[[129 127 128 131 131 142 129 129 129 130 126 126 142]
 [129 123 128 113 119 109 128 128 130 127 131 132 104]
 [126 156 128 106 116 118 128 127 128 128 127 128 107]]
The entry directly above 119 is 131
Give the 2nd-last entry, reading row by row.
128
Give the second entry on the main diagonal.
123
Give the top entry of the column that holds the largest entry.
127
The 1st entry in reading order: 129
Give the largest entry in the last row.
156
The bottom entry of the column that holds the smallest entry is 107
Give the entry in the top-right corner.
142
Give the third entry from the end, reading row by row.
127
Give the bottom-left entry.
126
The smallest entry in the last column: 104
The entry just left of 104: 132

[[158 128 127 128 128 127 128 114 126 132 130 127 147]
 [127 129 127 127 127 129 128 135 128 144 129 129 118]]
Give the last entry, reading row by row.
Answer: 118
The entry just right of 130 is 127
Give the entry just left of the smallest entry.
Answer: 128
The top-right entry -> 147
Give the first entry, reading row by row.
Answer: 158
Give the second entry from the end, reading row by row.
Answer: 129
The smallest entry in the first column is 127
The fifth-last entry, reading row by row -> 128
The fifth entry in reading order is 128

X =
array([[139, 114, 129, 134, 144, 126, 101, 137, 142],
       [128, 128, 128, 127, 129, 125, 130, 126, 125],
       [126, 135, 129, 128, 127, 126, 138, 126, 120]])
Give the bottom-right entry.
120
Give the entry just left of 130.
125
Give the bottom entry of the column that holds the largest entry.
127
Give the entry just right of 137.
142
Give the top-left entry.
139
The entry just right of 135 -> 129
The bottom-left entry -> 126
Give the entry just left of 137.
101
The entry just right of the smallest entry -> 137
The 3rd entry, reading row by row is 129
The fourth-last entry, reading row by row: 126
The third entry on the diagonal from the top-right corner: 138
The entry directly above the centre entry is 144
Give the entry directly below the smallest entry.
130

Questions about the array below.
1) Read off the minimum.
2) Read off the entry just left of the largest entry.
3) Read off the entry just right of 141.
[[141, 109, 150, 120, 116, 106, 147, 117, 110, 134], [144, 120, 133, 120, 122, 149, 154, 123, 144, 115], [125, 123, 135, 136, 137, 144, 120, 128, 153, 129], [131, 124, 125, 126, 112, 139, 140, 115, 139, 129], [122, 123, 119, 125, 125, 123, 117, 134, 124, 139]]
1) 106
2) 149
3) 109

[[128 127 126 125 116]
 [127 124 118 122 122]
 [129 128 127 125 113]
 [127 125 120 122 125]
 [127 126 125 125 117]
 [128 127 127 127 102]
 [127 125 118 121 122]]
Which number is the bottom-right entry?
Answer: 122
Which number is the second entry on the diagonal from the top-right corner?
Answer: 122
Which number is the 5th entry from the end, reading row by row?
Answer: 127
The entry directly above the largest entry: 127
Which number is the first entry, reading row by row?
Answer: 128
The smallest entry in the last row is 118
Which number is the smallest entry in the last column?
Answer: 102
Which number is the 3rd smallest entry?
Answer: 116
The entry directly above 113: 122
Which number is the first entry in the row that holds the largest entry?
Answer: 129
The entry just right of the largest entry -> 128

array([[109, 143, 134, 125, 137],
       [122, 136, 124, 132, 135],
       [118, 129, 147, 121, 118],
       [122, 137, 112, 133, 144],
       [128, 131, 128, 126, 133],
       [129, 126, 134, 126, 123],
       [125, 123, 144, 126, 112],
       [143, 120, 104, 133, 136]])
Counting starts at 0.
The entry directly below the largest entry is 112
Which number is the entry just right of 121? 118
Which number is the entry in row 0 and column 0? 109
Which number is the minimum? 104
The entry directly above 104 -> 144
The entry in row 1 and column 2 -> 124
The entry in row 0 and column 1 -> 143
Which number is the entry in row 2 and column 0? 118
Which number is the entry just right of the smallest entry? 133
Which number is the entry in row 0 and column 2? 134
The entry in row 1 and column 0 is 122
The entry just right of 147: 121
Which number is the entry directly above 135? 137
Which number is the bottom-right entry? 136
Which number is the bottom-left entry? 143
The entry directly below 121 -> 133

Read these off the row that follows.
1) What is the 1st entry?
2) What is the entry just left of 144?
3) What is the 2nd entry from the left?
4) What is the 2nd entry from the right?
5) What is the second largest entry?
array([137, 158, 116, 144, 124, 108, 110, 116, 148])
1) 137
2) 116
3) 158
4) 116
5) 148

Questions about the row below.
1) Which number is the entry just left of the largest entry?
2) Which number is the last entry?
3) Which number is the entry just left of 137?
4) Which number is the third entry from the left?
[144 157 133 133 146 129 137 134 146 156 130 130 145 128]
1) 144
2) 128
3) 129
4) 133
